Below is a small trained network, with its code and all its weights. Each question gives an input and a class and asks what happens when units are switched off, that is, made to give their printed mean instead of their output.

import numpy as np


def w(rows, s, z=0):
    codes = np.array(rows[::2]) - 128.0
    scale = np.full(codes.shape[1], s)
    scale[-1] = z or s
    return codes * scale


def f(y):
    return np.maximum(y, 0)


def log_softmax(a):
    a = a - a.max(-1, keepdims=True)
    return a - np.log(np.exp(a).sum(-1, keepdims=True))


def net(x, mask):
    res = np.array(x, float).reshape(1, 8) / 4 @ E
    y = f(res @ A[0][:, :-1].T + A[0][:, -1])
    res = res + np.where(mask, y, B[0][:, -1]) @ B[0][:, :-1]
    return log_softmax(res[-1] @ U[:, :-1].T + U[:, -1])


A, B = {}, {}
E = w([
[168,145,4,185],'x0',
[129,124,128,130],'x1',
[182,28,91,23],'x2',
[2,84,84,113],'x3',
[128,132,127,124],'x4',
[128,124,130,131],'x5',
[128,131,127,127],'x6',
[128,124,129,130],'x7',
],0.007)
A[0] = w([
[96,127,111,115,60],'n1',
[76,119,105,111,15],'n2',
[131,148,93,118,125],'n3',
[101,117,202,101,137],'n4',
[135,114,168,129,119],'n5',
[55,116,95,114,32],'n6',
[92,164,151,170,30],'n7',
[161,74,104,70,46],'n8',
[170,140,139,123,41],'n9',
[148,133,76,163,106],'n10',
[99,146,144,168,90],'n11',
[208,146,156,139,24],'n12',
[106,118,241,84,107],'n13',
[157,76,113,63,61],'n14',
[115,142,142,165,57],'n15',
[122,144,97,116,92],'n16',
[199,146,151,136,28],'n17',
[147,93,103,98,54],'n18',
[135,129,94,139,131],'n19',
[104,166,149,183,50],'n20',
[146,99,119,102,71],'n21',
[178,138,158,134,6],'n22',
[122,125,143,122,126],'n23',
[81,120,102,121,39],'n24',
[160,122,150,143,64],'n25',
[43,105,95,110,1],'n26',
[118,151,139,170,73],'n27',
[114,150,135,150,76],'n28',
[94,114,120,136,45],'n29',
[153,91,113,89,68],'n30',
[145,105,108,86,47],'n31',
[134,124,116,141,123],'n32',
[106,121,183,107,118],'n33',
[105,168,147,182,63],'n34',
[135,145,123,111,90],'n35',
[175,150,142,122,62],'n36',
[184,141,153,136,10],'n37',
[169,136,4,185,105],'n38',
],0.016,0.0018)
B[0] = w([
[127,95,137,112,159],'n1',
[137,75,144,96,178],'n2',
[120,128,101,131,155],'n3',
[128,152,41,135,209],'n4',
[114,144,99,112,158],'n5',
[118,60,156,75,203],'n6',
[146,163,169,162,188],'n7',
[142,176,181,181,208],'n8',
[128,89,143,107,156],'n9',
[125,141,71,123,185],'n10',
[153,148,160,154,177],'n11',
[122,57,159,73,187],'n12',
[100,160,9,125,239],'n13',
[144,173,180,182,210],'n14',
[137,145,155,152,162],'n15',
[122,129,109,115,147],'n16',
[120,67,156,79,180],'n17',
[132,164,159,158,176],'n18',
[122,132,96,127,161],'n19',
[144,162,178,173,193],'n20',
[131,156,155,149,165],'n21',
[115,83,145,96,163],'n22',
[133,129,109,131,145],'n23',
[126,87,146,90,175],'n24',
[124,105,137,103,150],'n25',
[130,53,162,60,216],'n26',
[139,150,161,157,171],'n27',
[134,145,150,146,158],'n28',
[129,96,142,107,158],'n29',
[138,164,164,162,182],'n30',
[147,150,155,160,173],'n31',
[128,131,115,126,143],'n32',
[121,139,64,141,188],'n33',
[146,165,177,169,194],'n34',
[134,112,130,134,132],'n35',
[123,83,148,101,163],'n36',
[122,77,147,92,167],'n37',
[98,167,1,124,255],'n38',
],0.036,0.0094)
U = w([
[95,177,27,149,105],'0',
[167,196,254,223,19],'1',
[118,35,206,62,255],'2',
],0.0067,0.00082)

Each question gives the input, the list of numbers given to net, and the class t.
The units are the neurons (one row each of A and B). Each row of codes is followed by its name. A weight is (code - 128) times the scale printed after its matrix; where a second scale follows, it is the last column's (A, B and U).
mask holds one flag per neuron, in row order. A switched-off neuron (its flag False) gives its mean, the last column of its row in B, instead of its output. The means were averaged over made-up inputs and are rounded, as every weight is.
A unit's drop is (log p(t) with every unit on - log p(t) with that unit switched off) / (log p(t) with every unit on - log p(t) with every unit switched off).
most important unit: the unit with the biggest drop
top k neurons: the k neurons with the biggest drops, biggest first
drop of u: that unit's drop, to one decimal
input [-1,5,7,8,4,-1,0,2], class 2: top 4 neurons	(n26 n6 n2 n24)
input [4,-1,8,-7,-4,2,-3,5], class 1: most important unit	n8
input [-8,8,-8,-7,7,1,-8,-1], class 0: top 3 neurons	(n13 n4 n33)
input [-8,7,7,-4,-8,6,-3,8], class 0: top 2 neurons	(n13 n4)
input [6,7,5,7,-6,4,1,8], class 2: top 2 neurons	(n26 n13)
input [-3,-6,8,8,8,0,-3,8], class 1: top 2 neurons	(n14 n8)
input [-7,5,8,3,-6,6,6,-4], class 1: top 2 neurons	(n14 n8)
input [2,-4,-3,-3,5,-7,-8,-5], class 1: top 3 neurons	(n13 n26 n6)
input [-6,-3,2,7,5,-3,2,-1], class 2: top 2 neurons	(n26 n38)
input [-5,7,-2,-6,0,-7,-3,-4], class 2: top 3 neurons	(n38 n12 n17)
input [-4,5,-4,-5,3,4,5,4], class 2: top 2 neurons	(n38 n12)
input [3,7,2,-4,3,5,-8,-5], class 2: drop of n28	0.0
input [-8,-5,-2,-5,1,6,-5,-4], class 0: drop of n13	0.2
input [-3,0,5,7,5,-4,4,7], class 2: most important unit	n26
input [3,0,-6,6,3,-6,0,0], class 1: drop of n11	0.2
